In the rows, 128 means zero.
Rows, each with its class
[ 92 151 103 116 134 113 118 145 126 101 136 151 140 127 123 160 140 153
 153 138 114 130 132 116  97  94 123  90 119 134 143 119 113 128 110 149
 143 130 128 103 150 150 126 105 126 133 137 149 200 109 108 136 110  99
 133 101  99 163 109]
X
[140 185  72 132 136 137 132 143  75 128 118 109 146 123 137  96 147  86
 146 130 118 133 102 119 132 138 105 156 114 139 124  80 175  84 150 118
 114 124 127 161 165 119 139 135 136 119 126 117 123 159 104 168 141 134
 124 106  59 126 162]
M
[117 218  68 110 104 135 125 161 119  28 132  94 144 113 133 120 169  59
 144 125 126 132  98 152 141 144 118 177  98 148 128 108 165  86 139 121
 120  91 122 147 150  88 144 133 136 109 118 131 138 139 140 171 128 158
 136 130  81  98 158]
M
[122 155 115 108 134 137 154 107 101 122 121  97 117 131 129 109 129 102
 117 144 137 134 144 162 162 149 136 166  54 143 126 124 165 100 163 125
 119 135 143 147 102 111 161 137 112 139 119 128 132 119 139 111 188 137
 187 125 117  97 185]
Z
[115 180  70 144 106 141 120  96  98 144 131  93 135 127 137 145 141  81
 136 102 120 143 104 164 126 136 127 191 123 134 134  71 158 102 159 124
  92 114 120 151 144 107 135 109 113 139 110  95 149 146 112 147 148 150
 107 120 111  97 139]
M
[124 141  83 123 133 132 100 125 133 122 136 126 150 131 141 150 149  85
 127 133 132 133 120 154 140 144 128 164 122 137 123  74 159 104 148 123
 117 121 125 177 136 102 118 122 119 141 100 114 149 117  86 171 172 141
  91 116 128 119 160]
M
[111 129 205 123 113 131 152 116 127 100 129 132 140 127 127 242 124 192
 162 140 138 108 164 138  97 106 105  94 128 122 154 167 131 142 126 137
 141 113 144  88 124 145 122 111 143 127 161 122  64 100 115  98  95  95
 106 108 122 172  66]
X
[106 180  79 138 130 148 130 137  95 123 125 100 147 136 112 130 144 111
 108 103 103 121 103 138  96 123 105 200 119 131 129  78 170  78 157 116
 106 114 123 158 167 129 136  98 124 165 128 126 133 147  90 161 148 133
 138 104  60 137 167]
M
[122 184  94 115 169 124 121 136 102 124 137 132 143 106 127  62 164  59
 136 145 120 138  74 116 132 139 101 142 150 122 129 108 126  81 109 125
 120 128 146 141 170 127 147 175 120 136 109 138 121 164 147 119  85 120
 143 138  26  95 128]
Q
[113 184  76 135 105 108 133 123 101 130 145  66 147 128 124 157 140  97
 127 124 130 141  97 157 126 132 117 173 117 135 163  90 171  92 179 107
 112 141 131 164 144 123 150 121 111 139 115 100 134 124 108 128 167 140
 114  93  95 109 146]
M
[ 93 137 252 129 114 129 148 141  99 109 115 120 134 133 120 192 131 127
 135 148 132 131 105 138 102 121 100 107  68 152 135 140 139 118 117 143
 172  99 119 107 147 138 135 102 131 153 169 124 142  99 127 122 131 118
 119 102 103 157 142]
X
[116 167 136  85 129 128 116 118  90 114 127 122 143 140 127 151 157 126
 129 137 121 119 106 129 121 116  98 114 100 142 145 129 138 111 127 126
 124 123 113 114 173 135 128 131 132 145 128 122 123  99 127 138 130 106
 126 115  79 143 128]
X
[113 173 111 113 138 124 165 156 106 128 132 139 159 119 135 112 145  89
 139 135 126 135  86 126 107 154  98 176 136 133 127  90 116 104 119 121
 141 101  97 149 139 152 113 137 136 172 124 132 126 125 130 144 121 106
 140 144  69 162 142]
X
[140 138 122 124 122 137 138 115 121 145 139  96 127 125 119  95 105 109
 112 122 127 122 124 194 155 141 132 165  76 126 118 123 149 156 144 127
 125 139 131 141 131 115 132 142 122 116 143 120 112 132 125 110 158 132
 151 135 141  89 162]
Z
[103 173 129 109 112 127 145 153 172 111 138 146 214  97 135 246 149 136
 142 137 133 103 145 182  95 130  78 151 141 103 175 157 132 146 134  93
 115 108 117  66 139 144  94 118 127 143 133  96 129  89 119 124  48 132
  59 145  73 147  95]
C
[122 172  97 136 106 120 118  95  78 128 126 105 135 119 146 136 120 113
 133 130 130 139 106 132 119 126 125 182 127 149 129  99 160 102 148 121
 113 146 128 149 134 117 128 135 117 126 109 125 128 119 134 146 159 134
 138 117 129 175 140]
M
[115 141 139 128 146 118 129 142 105 120 121 136 145 120 132 164 122 116
 138 151 115 118 133 125  92 111  97 130  85 160 149 141 119 128 109 149
 164 134 140 113 151 147 130 128 140 128 135 133 119 103 104 116  92 118
 133 131  60 166 133]
X
[125 192 123 130 144 129 143 152  64 101 126 123 144 121  94 119 145 106
 120 151 118 125 107 127  96 128  79 144  39 158 139 116 149 110 133 147
 145 129 148 140 162 137 132 129 137 142 118 132 124 117 115 126 142 100
 170 125  51 134 149]
X
[129 175 100 148  92 140 139 130 126 114 136 115 143 127 137 162 140 128
 137 120 119 146  99 138 111  43 121 132 133 152 152  96 164 100 146 121
 126 137 115 149 145 128 141 122 118 147 135 111 105 111 119 156 105 101
  90 111  99 136 133]
M
[136 160 159 128 143 118 134 128  77 115 114 144 133 116 118 128 137 168
 131 126 129 126 146 110 105 119 130 150  82 151 126 153 124 129  99 133
 149 130 138 116 155 133 129 123 136 150 137 136 123 107 129 146 138  93
 108 113  73 165 137]
X
[127  92 130 140 141 111 108 126 142 141 129 238 110 151 128  21 124  99
 136 128 120 124 142  76 108 123 149  98 244 105 112  89 104  87  89 124
 109 127  95 204 119 139  95 121 144 146 128 142 142 185 127 159 161 126
 112 143 128 129 110]
J
[119 192  56 136 112 138  97 123  94 122 129 106 133 137 135 160 135  75
 150 125 174 152  77 148 117 141 119 181  99 136 143  77 192  87 162 119
  73 124 129 162 165 103 155 128 122 144  81 156 145 124 123 176 139 134
  93  88  83 114 147]
M
[122 149 150 112 133  99 140 135 105 118 122 138 142 161 133 163 126 132
 130 150 131 120 132 147 109 117 124 114  72 171 123 170 122  97 131 133
 156 126 127 118 135 136 133 125 158 133 130 130 116 103 138  50 118 129
 159 137  80 151 146]
X
[122 184  74 134  86 117 111 109 108 126 135  87 150 144 131 132 156  71
 139 109 119 133  96 147 127 121 118 175 131 111 121  71 175  68 155  87
 102 128 117 145 167 110 136 120 116 155 115 120 147 120 129 187 154 151
  93 125  66 115 158]
M
[127 210  65 131 134 136 143 134  71 145 139  91 137 128 146  90 124  40
 133 122  98 130  58 170 126 153 118 183  42 149 111  66 187  79 157 104
 112 123 150 181 142 112 136 135 129 163 103 118 135 116 144 175 180 177
 158 117  77  76 189]
M
[111 191 111 115 140 139 131 152 112 122 128 123 157  97 133 152 153  76
 142 149 127 127  87 148 116 149 118 133  78 161 188 123 137 109 137 130
 137 100 137 126 146 124 133 103 150 146 121 149 133 103 129 144 117 133
 129 102  63 129 151]
X
[133 154 137 143 126 142 136 104 121 128 125 151 129 145 128 144 134 117
 120 136 145 124 104 170 156 155 111 189  63 131 135 146 145 134 154 107
 107 145 139 132 138 109 132 145 123 132 112 117 132 122 114 103 149 140
 161 142 118 102 160]
Z
[ 96 154 111 121 147 134 128 133  84 126 131 121 151 139 129   4 146  97
 117 152 128 121 121 121 113 127 108 149  63 177 107 105 145 105 106 144
 149 119 142 139 146 136 140 119  83 177 127 138 127 116 146 129 139 133
 155 135  50 126 146]
X
[105 204  88 124 143 134 138 126  53 118 138 126 153 126 130 121 153  87
 118 139 125 128  87 153 102 131  99 152  60 146 108 108 153  90 127  85
 142 123 136 132 161 113 134 125 120 164 111 128 125  99 136 147 139 126
 139 125  27 120 155]
X
[124 183  83 122 137 129 103 140 139 108 122 138 145 130 127 104 157  69
 149 134 107 143   4 105 111 131 112 119 176 132 123 110 119  84 128 118
 108 116 157 144 190 130 140 144 119 107 127 130 153 171 158 167  56 138
  98 148  78 112 165]
Q

Rows, each with its class
[129 126 120 129 115 130 134 114 118 127 103 157 131 107 132 127 127 138
 110 138 109 127 118 107 121  68 130 132 132 145 136 132 121 135 113 140
 131 141 121 123 114 122 101 132 142 114 116 106 121 115 124 118 160 126
 157 120 113 135 127]
S
[ 90 144 106 131 118 135 138  95 230 139  74  51 169 206 146 114 126 194
 142 141 228 121 125  99 102 213  85 130  95 101 114 150 138 136  99 144
 147 145  69  92 126 141 208 153  89 109 162 130  80 130  31 173 110 173
 150 123 141  96 123]
S
[128 129 123 121 124 122 137 131 135 127  74  88 117 100 134 138 119 132
 129 123 103 123 108 114 126  98  96 126 139 142 149 124 121 130  97 133
 120 139 100 122 102  79  98 127 133 110 117 105 121 128 127 116 164 144
 134 113 128 138 127]
T
[123 118 128 135 120 130 125 131  65 114 135 186 123  94 130 131 128 126
 104 137  61 117 123 117 132  51 159 136 132 143 138 119 114 130 127 126
 131 117 134 126 133 130  76 119 159 129 110 100 131 116 167 109 154 110
 140 129  93 140 123]
S
[123 139 121 125 116 133 131  94 137 116 101  55 100 111 117 144 127 106
 182 129 139 117 115 100 123 140  98 133 140 130 145 124 120 130 103 123
 142 135  74 118  73  99 113 147 111 116 112 113 140 137 115 135 167 146
 122 144 118 114 123]
T
